Here is a tiny trained network, its code and every weight. The questions are about switching its units off for an input and a target symbol, where a switched-off unit gives its printed mean instead of its output.

import numpy as np


def w(rows, s, z=0):
    codes = np.array(rows[::2]) - 128.0
    scale = np.full(codes.shape[1], s)
    scale[-1] = z or s
    return codes * scale


def norm(h):
    return h / np.sqrt((h * h).mean(-1, keepdims=True) + 1e-5)


def f(y):
    return y / 2 * (1 + np.tanh(0.7978845608 * (y + 0.044715 * y**3)))


def softmax(a):
    e = np.exp(a - a.max(-1, keepdims=True))
    return e / e.sum(-1, keepdims=True)


def log_softmax(a):
    a = a - a.max(-1, keepdims=True)
    return a - np.log(np.exp(a).sum(-1, keepdims=True))


def net(x, mask):
    ids = ['ΓΣΨαεηθμτω'.index(c) for c in x.split()]
    T = len(ids)
    res = E[ids] + P[:T]
    r = norm(res)
    for j in range(3):
        rows = slice(2 * j, 2 * j + 2)
        q, k, v = (r @ M[0][rows].T for M in (Q, K, V))
        z = softmax(np.where(np.tri(T) > 0, q @ k.T / 2**0.5, -1e9)) @ v
        o = O[0][rows]
        res = res + np.where(mask[j], z, o[:, -1]) @ o[:, :-1]
    y = f(norm(res) @ A[0][:, :-1].T + A[0][:, -1])
    res = res + np.where(mask[3:7], y, B[0][:, -1]) @ B[0][:, :-1]
    return log_softmax(norm(res)[-1] @ U[:, :-1].T + U[:, -1])


Q, K, V, O, A, B = {}, {}, {}, {}, {}, {}
E = w([
[1,127,119,140,119,196],'Γ',
[139,160,112,110,100,179],'Σ',
[84,184,146,111,94,131],'Ψ',
[100,76,82,94,138,159],'α',
[149,117,152,155,170,83],'ε',
[20,88,108,151,97,132],'η',
[173,155,180,141,182,127],'θ',
[175,78,36,112,156,231],'μ',
[147,112,160,177,188,104],'τ',
[60,135,143,61,129,123],'ω',
],0.012)
P = w([
[86,178,41,73,129,156],'0',
[93,146,223,130,172,254],'1',
[200,193,91,111,78,77],'2',
[130,134,220,123,137,213],'3',
[195,169,110,132,93,100],'4',
[166,116,203,119,114,170],'5',
[202,169,107,141,111,100],'6',
[190,106,153,176,132,169],'7',
[194,87,171,133,86,120],'8',
[193,195,112,140,146,156],'9',
],0.0084)
Q[0] = w([
[70,113,211,84,202,207],'H0',
[72,200,131,109,48,105],'H0',
[170,69,254,213,213,102],'H1',
[58,61,92,73,32,100],'H1',
[159,87,245,201,191,146],'H2',
[76,161,68,53,46,199],'H2',
],0.0073)
K[0] = w([
[147,138,105,91,112,85],'H0',
[143,29,126,97,108,143],'H0',
[132,212,67,193,247,74],'H1',
[120,132,119,133,80,178],'H1',
[124,212,3,157,196,97],'H2',
[178,75,177,186,47,84],'H2',
],0.011)
V[0] = w([
[169,46,125,44,161,168],'H0',
[107,109,76,221,103,164],'H0',
[227,121,55,121,66,239],'H1',
[178,169,144,228,75,176],'H1',
[69,24,100,162,102,92],'H2',
[186,82,108,180,253,148],'H2',
],0.011)
O[0] = w([
[155,15,142,144,180,174,132],'H0',
[80,194,156,101,151,169,82],'H0',
[142,111,180,138,195,123,125],'H1',
[90,162,133,2,164,145,110],'H1',
[228,162,252,121,102,189,3],'H2',
[146,62,140,50,99,163,144],'H2',
],0.011,0.0047)
A[0] = w([
[50,114,188,92,35,139,253],'N0',
[199,199,255,142,158,13,90],'N1',
[206,200,246,78,108,143,250],'N2',
[101,116,104,182,212,66,63],'N3',
],0.008,0.0014)
B[0] = w([
[146,90,156,2,129,179,201],'N0',
[194,91,189,142,223,97,203],'N1',
[145,59,198,149,40,230,197],'N2',
[183,191,158,86,118,45,251],'N3',
],0.0076,0.0031)
U = w([
[90,177,144,154,145,151,225],'Γ',
[117,165,160,126,217,97,161],'Σ',
[77,187,122,133,126,91,121],'Ψ',
[129,79,182,210,189,151,121],'α',
[133,75,120,82,65,154,105],'ε',
[153,149,200,156,88,177,202],'η',
[69,78,92,142,143,97,4],'θ',
[141,111,181,143,190,159,144],'μ',
[141,100,151,57,112,147,83],'τ',
[117,84,111,254,52,106,130],'ω',
],0.0095,0.0038)

Each question gives the input, a string of symbols that net reads in full, and the target symbol t.
The units are the heads (2 rows each of Q, K, V and O) and the neurons (one row each of A and B). Each row of codes is followed by its name. A weight is (code - 128) times the scale printed after its matrix; where a second scale follows, it is the last column's (O, A, B and U).
mask holds one flag per unit, heads first, then neurons. A switched-off unit (its flag False) gives its mean, the last column of its rows in O or B, instead of its output. The means were averaged over made-up inputs and are rounded, as every weight is.
A unit's drop is (log p(t) with every unit on - log p(t) with that unit switched off) / (log p(t) with every unit on - log p(t) with every unit switched off).
The circuit of an input: a set's keep is (log p(t) with only the set's units on - log p(t) with every unit switched off) / (log p(t) with every unit on - log p(t) with every unit switched off). Starting from all 7 units, units are removed one at a time, each time the one whose removal leaves the highest keep (on an exact tie, the one counted first), for as long as the keep stays at least 0.8.
circuit, biggest first: the units of the circuit, biggest drop first
unit that matters most: the unit with the biggest drop
top k neurons: the k neurons with the biggest drops, biggest first
which heads matter: for each layer, one digit per head in row order, 1 if its drop is at least 0.15 and else 0, layers parted by /
drop when u is switched off: that unit's drop, to one decimal
input μ Γ α Γ ε τ μ Γ Σ ε, target τ: circuit, biggest first -> [H2 H1]
input Γ τ α ε Γ, target ε: unit that matters most -> H2
input η ω Σ μ, target Σ: circuit, biggest first -> [H2 H1 N3]
input Σ μ ε η τ ε, target Ψ: circuit, biggest first -> [H2 H1]
input ω η Σ τ τ ε τ ε, target Σ: circuit, biggest first -> [H2 H1]
input Ψ α τ θ η μ ω ω, target ω: which heads matter -> 110
input ε μ Γ Γ Σ, target Σ: circuit, biggest first -> [H1 H2]
input η α ω α, target ω: which heads matter -> 100
input ε η ε ω ε ω Γ, target ω: which heads matter -> 010
input θ τ α τ ε Γ ε, target θ: which heads matter -> 001
input τ η ε α α ω α Σ Σ Ψ, target Σ: circuit, biggest first -> [N3 H2 H0]
input ε ω Σ Σ Γ α η α Σ η, target Σ: top 2 neurons -> [N3 N2]
input α α α, target α: circuit, biggest first -> [H0 H1]
input ε ε Σ Γ Σ α ω α Σ Γ, target Σ: top neuron -> [N3]
input ε ε μ α ε α α, target α: which heads matter -> 010
input Σ τ τ, target Ψ: circuit, biggest first -> [H1 H2]
input τ ω ε, target ε: which heads matter -> 001
input η ε Γ α, target η: which heads matter -> 101
input μ α ε ω θ μ η ω ω α, target ω: which heads matter -> 010
input μ μ τ Σ η, target Σ: circuit, biggest first -> [H1]
input ε Γ ω Ψ, target ω: which heads matter -> 110
input Ψ τ Ψ ω, target Ψ: which heads matter -> 001
input θ η η ε η ε ω α η ω, target η: which heads matter -> 001
input η τ ε η ω η α ε τ ε, target η: which heads matter -> 001
input ε η ε θ ε, target ω: which heads matter -> 010
input μ α Σ η ω ε τ, target τ: which heads matter -> 011
input μ ε ω θ θ, target τ: unit that matters most -> H1
input η Γ α ω, target α: circuit, biggest first -> [H1 H0]
input Σ α Ψ, target α: drop when H0 is switched off -> 0.2
